Here is a tiny trained network, its code and every weight. The questions are about switching its units off for an input and a class, where a switched-off unit gives its printed mean instead of its output.

import numpy as np


def w(rows, s, z=0):
    codes = np.array(rows[::2]) - 128.0
    scale = np.full(codes.shape[1], s)
    scale[-1] = z or s
    return codes * scale


def norm(h):
    return h / np.sqrt((h * h).mean(-1, keepdims=True) + 1e-5)


def f(y):
    return np.maximum(y, 0)


def log_softmax(a):
    a = a - a.max(-1, keepdims=True)
    return a - np.log(np.exp(a).sum(-1, keepdims=True))


def net(x, mask):
    res = np.array(x, float).reshape(1, 4) / 4 @ E
    u = 0
    for l in range(2):
        y = f(norm(res) @ A[l][:, :-1].T + A[l][:, -1])
        res = res + np.where(mask[u : u + 16], y, B[l][:, -1]) @ B[l][:, :-1]
        u += 16
    return log_softmax(norm(res)[-1] @ U[:, :-1].T + U[:, -1])


A, B = {}, {}
E = w([
[229,88,112,254,53],'x0',
[57,183,173,192,58],'x1',
[153,253,85,144,186],'x2',
[144,139,169,99,104],'x3',
],0.0065)
A[0] = w([
[68,86,123,138,157,85],'L0N1',
[141,109,84,40,164,99],'L0N2',
[138,185,94,207,149,89],'L0N3',
[68,169,113,123,195,70],'L0N4',
[93,202,175,98,31,1],'L0N5',
[136,171,148,65,138,67],'L0N6',
[203,138,153,73,79,40],'L0N7',
[149,231,129,90,161,89],'L0N8',
[110,71,123,156,132,136],'L0N9',
[161,207,191,102,119,85],'L0N10',
[108,57,156,191,176,78],'L0N11',
[137,183,132,147,151,27],'L0N12',
[14,125,98,127,140,73],'L0N13',
[2,162,93,148,108,80],'L0N14',
[56,105,84,192,158,126],'L0N15',
[43,59,177,68,74,60],'L0N16',
],0.0076,0.0027)
B[0] = w([
[150,134,119,113,69,168],'L0N1',
[117,130,220,212,189,242],'L0N2',
[87,172,57,131,132,230],'L0N3',
[153,174,151,80,50,218],'L0N4',
[97,160,186,188,193,193],'L0N5',
[155,169,139,104,75,193],'L0N6',
[86,207,212,109,122,167],'L0N7',
[85,112,4,118,134,252],'L0N8',
[87,162,88,139,151,192],'L0N9',
[102,137,77,147,155,195],'L0N10',
[94,168,79,120,148,178],'L0N11',
[128,155,69,134,142,166],'L0N12',
[152,159,147,76,53,205],'L0N13',
[116,123,227,171,195,223],'L0N14',
[141,120,160,170,158,182],'L0N15',
[71,142,17,133,130,251],'L0N16',
],0.014,0.0034)
A[1] = w([
[67,111,102,164,197,146],'L1N1',
[195,123,119,153,78,5],'L1N2',
[66,108,146,106,107,69],'L1N3',
[150,185,195,144,160,136],'L1N4',
[85,125,85,126,83,119],'L1N5',
[181,133,102,190,107,75],'L1N6',
[176,121,119,88,202,122],'L1N7',
[110,104,139,68,120,90],'L1N8',
[163,142,185,125,74,119],'L1N9',
[110,166,104,96,59,174],'L1N10',
[191,76,146,106,213,40],'L1N11',
[107,116,160,62,117,74],'L1N12',
[102,80,205,160,133,113],'L1N13',
[131,117,120,174,89,109],'L1N14',
[33,5,119,99,102,32],'L1N15',
[111,121,161,51,154,25],'L1N16',
],0.012,0.0022)
B[1] = w([
[170,43,160,102,117,254],'L1N1',
[163,128,129,147,2,150],'L1N2',
[199,197,134,135,164,171],'L1N3',
[188,62,106,137,141,203],'L1N4',
[143,61,132,100,138,207],'L1N5',
[90,163,189,16,156,189],'L1N6',
[71,153,133,203,108,167],'L1N7',
[139,138,163,83,102,146],'L1N8',
[143,74,86,82,157,150],'L1N9',
[161,41,128,154,112,207],'L1N10',
[93,159,219,214,186,159],'L1N11',
[145,136,175,68,107,153],'L1N12',
[135,133,136,179,174,159],'L1N13',
[147,184,141,102,145,172],'L1N14',
[114,239,8,151,188,196],'L1N15',
[208,147,152,134,46,160],'L1N16',
],0.016,0.007)
U = w([
[91,200,9,111,169,123],'0',
[169,212,204,33,52,113],'1',
[163,116,146,120,167,255],'2',
[88,185,217,218,184,109],'3',
[97,61,149,120,108,20],'4',
],0.013,0.0073)

Each question gives the input, the list of numbers given to net, and the class t.
The units are the neurons (one row each of A and B). Each row of codes is followed by its name. A weight is (code - 128) times the scale printed after its matrix; where a second scale follows, it is the last column's (A, B and U).
mask holds one flag per neuron, layer by layer. A switched-off neuron (its flag False) gives its mean, the last column of its row in B, instead of its output. The means were averaged over made-up inputs and are rounded, as every weight is.
A unit's drop is (log p(t) with every unit on - log p(t) with that unit switched off) / (log p(t) with every unit on - log p(t) with every unit switched off).
The circuit of an input: a set's keep is (log p(t) with only the set's units on - log p(t) with every unit switched off) / (log p(t) with every unit on - log p(t) with every unit switched off). Starting from the 12 units with the biggest drops (on a tie, the unit counted first), units are removed one at a time, each time the one whose removal leaves the highest keep (on an exact tie, the one counted first), for as long as the keep stays at least 0.8.
units of the circuit, in order: the units of the circuit, biggest drop first
k most important neurons: the k neurons with the biggest drops, biggest first
k most important neurons of layer l: the k neurons of layer l with the biggest drops, biggest first
input [-6,6,-8,0], class 0: units of the circuit, in order : L1N15
input [-6,-8,-4,-4], class 3: 2 most important neurons : L0N2, L1N11
input [8,-2,-8,-2], class 0: 2 most important neurons : L1N15, L0N4
input [1,-1,-1,0], class 4: units of the circuit, in order : L1N15, L1N3
input [-3,-4,0,3], class 3: 4 most important neurons : L0N2, L0N3, L0N13, L0N16
input [-5,6,-1,8], class 2: 2 most important neurons of layer 1 : L1N4, L1N1
input [-4,-8,1,3], class 3: units of the circuit, in order : L0N2, L1N7
input [-6,-5,4,3], class 1: units of the circuit, in order : L0N4, L1N16
input [3,-5,4,-3], class 3: 3 most important neurons of layer 0 : L0N16, L0N4, L0N13
input [-4,-5,-4,0], class 3: 2 most important neurons : L0N2, L0N8
input [7,-3,3,-4], class 1: units of the circuit, in order : L1N6, L1N2
input [8,-8,1,8], class 1: 2 most important neurons of layer 1 : L1N2, L1N6
input [-8,8,4,5], class 1: 4 most important neurons of layer 0 : L0N4, L0N13, L0N2, L0N6
input [0,8,-8,-1], class 0: 3 most important neurons : L1N15, L0N16, L0N2
input [-6,-3,-7,4], class 0: most important neuron : L1N15
input [5,-6,2,-3], class 3: units of the circuit, in order : L0N16, L1N11, L0N8, L1N7
input [-4,5,6,-8], class 2: units of the circuit, in order : L1N4, L0N16
input [8,2,8,4], class 0: 3 most important neurons : L0N3, L1N1, L1N16
input [-5,5,1,-6], class 2: 4 most important neurons : L1N4, L0N15, L0N14, L1N9
input [-8,5,-2,-5], class 1: units of the circuit, in order : L0N13
input [0,6,0,6], class 2: 2 most important neurons : L1N4, L1N1
input [-4,-3,4,-5], class 2: 2 most important neurons of layer 1 : L1N15, L1N10
input [-6,-7,-1,6], class 3: 2 most important neurons : L0N2, L1N11
input [-7,-1,-8,5], class 0: 2 most important neurons : L1N15, L0N16
